[[140 122 135 121 109 112 144 126]
 [113 120 151 117 118 132 138 103]
 [131 133 128 127 117 124 129 130]
 [125 126 132 124 121 127 130 125]]
=>
[[140 135 109 144]
 [113 151 118 138]
 [131 128 117 129]
 [125 132 121 130]]

[[120 116 115 122 121 129 129 120 133 102]
 [117 114 121 123 125 141 122 138 136 103]
 [117 114 122 124 126 142 120 137 137 105]
 [139 141 131 130 128 116 139 115 123 146]
 [139 143 137 133 131 109 133 120 113 154]
 [132 135 140 133 135 134 124 140 129 147]]
=>
[[120 115 121 129 133]
 [117 121 125 122 136]
 [117 122 126 120 137]
 [139 131 128 139 123]
 [139 137 131 133 113]
 [132 140 135 124 129]]

[[121 141 109 129 151]
 [120 138 109 132 149]
 [124 129 109 132 131]]
=>
[[121 109 151]
 [120 109 149]
 [124 109 131]]

[[126 130 130 115 126 125 128 136 129 131 127 126 141]
 [131 122 131 147 127 139 129 136 128 121 128 127 143]
 [129 131 123 123 124 123 125 124 128 122 130 125 136]
 [133 125 125 100 130 134 128 127 128 134 127 127 124]
 [127 130 131 120 129 127 127 129 131 133 126 129 119]
 [129 134 126 110 128 128 133 127 124 118 125 127 126]
 [132 126 129 125 126 133 130 120 129 134 125 129 116]]
=>
[[126 130 126 128 129 127 141]
 [131 131 127 129 128 128 143]
 [129 123 124 125 128 130 136]
 [133 125 130 128 128 127 124]
 [127 131 129 127 131 126 119]
 [129 126 128 133 124 125 126]
 [132 129 126 130 129 125 116]]

[[116 147 142 107 112 146]
 [143 136 133 126 112 117]
 [114 147 142 106 112 147]
 [113 110 106 146 152 128]
 [148 134 129 139 122 105]
 [143 128 142 127  99 130]
 [ 99 112 119 126 143 153]
 [139 137 137 124 105 123]
 [115 145 142 106 115 147]]
=>
[[116 142 112]
 [143 133 112]
 [114 142 112]
 [113 106 152]
 [148 129 122]
 [143 142  99]
 [ 99 119 143]
 [139 137 105]
 [115 142 115]]

[[102 120 136 105 147 132 123 140 150 112 117 117 153 134 115 114]
 [108 123 135 102 144 130 130 134 136 115 117 117 152 124 127 112]
 [102 123 130 102 145 133 123 140 150 106 119 118 150 131 115 115]
 [102 123 135 102 144 132 123 130 139 115 117 117 152 125 123 109]]
=>
[[102 136 147 123 150 117 153 115]
 [108 135 144 130 136 117 152 127]
 [102 130 145 123 150 119 150 115]
 [102 135 144 123 139 117 152 123]]
---
[[120 132 123]
 [119 114 125]
 [136 124 141]
 [124 119 138]
 [123 136 109]
 [153 145 119]
 [121 122 140]]
=>
[[119 114 125]
 [124 119 138]
 [153 145 119]]

[[126 128 127 136 131 142 126 127 128]
 [128 129 131 127 134 120 123 124 133]
 [132 107 125 129 138 128 128 134 136]
 [120 130 126 129 127 125 128 122 132]
 [124 138 121 135 126 136 122 140 133]
 [139 122 128 126 131 136 126 138 122]
 [114 121 124 132 126 122 124 125 130]
 [138 118 127 126 130 113 119 124 126]
 [118 134 123 121 132 120 126 123 127]]
=>
[[128 129 131 127 134 120 123 124 133]
 [120 130 126 129 127 125 128 122 132]
 [139 122 128 126 131 136 126 138 122]
 [138 118 127 126 130 113 119 124 126]]

[[119 121 141 132 142 126 142 121 123]
 [154 140 126 128 126 120 126 141 124]
 [113 123 125 127 126 137 125 125 136]
 [114 117 136 131 136 130 135 114 128]
 [116 117 137 131 137 129 138 119 125]
 [129 132 112 124 110 134 110 133 139]
 [151 133 129 129 129 120 129 133 122]
 [138 130 134 129 134 119 134 130 118]]
=>
[[154 140 126 128 126 120 126 141 124]
 [114 117 136 131 136 130 135 114 128]
 [129 132 112 124 110 134 110 133 139]
 [138 130 134 129 134 119 134 130 118]]

[[144 124 124 141 142 107 131 136]
 [117 151 114 110 113 131 143 138]
 [130 104 146 141 137 137 110 113]
 [149 106 137 151 150 110 117 126]
 [146 108 136 151 149 112 119 126]
 [108 142 127 108 108 150 131 124]
 [107 156 114 101 103 143 142 135]
 [133 144 114 124 127 112 143 142]]
=>
[[117 151 114 110 113 131 143 138]
 [149 106 137 151 150 110 117 126]
 [108 142 127 108 108 150 131 124]
 [133 144 114 124 127 112 143 142]]

[[130 121 134 135 143 123 102 132]
 [119 140 117 112 108 145 149 132]
 [117 115 142 129 126 137 126 111]]
=>
[[119 140 117 112 108 145 149 132]]

[[106 135 113 134 129]
 [107 130 113 130 135]
 [144 128 138 128 134]
 [130 128 129 128 136]
 [139 127 135 127 135]
 [125 132 125 132 131]]
=>
[[107 130 113 130 135]
 [130 128 129 128 136]
 [125 132 125 132 131]]
